Below is a small trained network, with its code and all its weights. Each question gives an input and a class and asks what happens when units are switched off, that is, made to give their printed mean instead of their output.

import numpy as np


def w(rows, s, z=0):
    codes = np.array(rows[::2]) - 128.0
    scale = np.full(codes.shape[1], s)
    scale[-1] = z or s
    return codes * scale


def f(y):
    return np.maximum(y, 0)


def log_softmax(a):
    a = a - a.max(-1, keepdims=True)
    return a - np.log(np.exp(a).sum(-1, keepdims=True))


def net(x, mask):
    res = np.array(x, float).reshape(1, 7) / 4 @ E
    y = f(res @ A[0][:, :-1].T + A[0][:, -1])
    res = res + np.where(mask, y, B[0][:, -1]) @ B[0][:, :-1]
    return log_softmax(res[-1] @ U[:, :-1].T + U[:, -1])


A, B = {}, {}
E = w([
[74,110,2],'x0',
[112,169,194],'x1',
[172,245,139],'x2',
[71,77,163],'x3',
[230,116,146],'x4',
[65,134,89],'x5',
[155,54,184],'x6',
],0.0083)
A[0] = w([
[123,134,142,24],'n1',
[90,127,47,57],'n2',
[164,105,109,41],'n3',
[197,153,140,68],'n4',
[223,206,123,107],'n5',
[81,173,150,114],'n6',
[186,82,204,164],'n7',
[90,196,152,86],'n8',
[153,45,167,135],'n9',
[23,174,171,128],'n10',
[150,154,252,132],'n11',
[124,138,203,66],'n12',
[114,127,158,1],'n13',
[235,147,125,176],'n14',
[107,104,100,42],'n15',
[70,143,131,98],'n16',
[164,203,179,143],'n17',
[124,218,146,164],'n18',
],0.012,0.0095)
B[0] = w([
[173,112,114,128],'n1',
[193,100,144,193],'n2',
[2,168,196,132],'n3',
[197,197,66,166],'n4',
[143,197,189,231],'n5',
[30,172,83,169],'n6',
[123,141,241,241],'n7',
[18,200,139,168],'n8',
[175,120,166,212],'n9',
[25,187,34,217],'n10',
[89,101,207,233],'n11',
[138,151,216,159],'n12',
[207,95,139,128],'n13',
[97,186,176,254],'n14',
[171,144,70,142],'n15',
[99,89,144,165],'n16',
[73,169,166,221],'n17',
[87,158,168,228],'n18',
],0.011,0.0084)
U = w([
[207,147,54,175],'0',
[130,152,115,2],'1',
[159,70,220,55],'2',
[152,189,183,225],'3',
[215,53,130,145],'4',
[137,135,76,9],'5',
[35,2,67,123],'6',
[20,217,93,91],'7',
],0.0099,0.012)

Each question gives the input, the list of numbers given to net, and the class t.
The units are the neurons (one row each of A and B). Each row of codes is followed by its name. A weight is (code - 128) times the scale printed after its matrix; where a second scale follows, it is the last column's (A, B and U).
mask holds one flag per neuron, in row order. A switched-off neuron (its flag False) gives its mean, the last column of its row in B, instead of its output. The means were averaged over made-up inputs and are rounded, as every weight is.
A unit's drop is (log p(t) with every unit on - log p(t) with that unit switched off) / (log p(t) with every unit on - log p(t) with every unit switched off).
The circuit of an input: a set's keep is (log p(t) with only the set's units on - log p(t) with every unit switched off) / (log p(t) with every unit on - log p(t) with every unit switched off). Starting from the 12 units with the biggest drops (on a tie, the unit counted first), units are removed one at a time, each time the one whose removal leaves the highest keep (on an exact tie, the one counted first), for as long as the keep stays at least 0.8.
circuit, biggest first: the units of the circuit, biggest drop first
top k neurons: the k neurons with the biggest drops, biggest first
drop when u is switched off: that unit's drop, to one decimal
input [-4,6,4,6,3,2,0], class 7: circuit, biggest first => (n10 n8)
input [5,-5,1,-7,1,-2,-6], class 3: circuit, biggest first => (n10)
input [-4,8,2,-4,5,4,-4], class 7: circuit, biggest first => (n8 n17)
input [-3,3,-6,4,2,4,-3], class 6: top 2 neurons => (n5 n14)
input [-1,7,-3,1,7,-2,3], class 2: top 3 neurons => (n11 n10 n7)
input [5,3,-8,1,6,6,2], class 6: top 2 neurons => (n5 n7)
input [8,3,-1,0,6,6,5], class 0: top 2 neurons => (n11 n7)
input [3,-8,-7,-4,-1,-8,-2], class 0: top 2 neurons => (n11 n7)
input [-8,3,0,3,-3,1,-6], class 7: drop when n16 is switched off => 0.0
input [-5,-5,-2,-4,-3,6,2], class 0: drop when n7 is switched off => 0.1
input [3,-8,1,8,8,-7,0], class 2: drop when n9 is switched off => 0.2
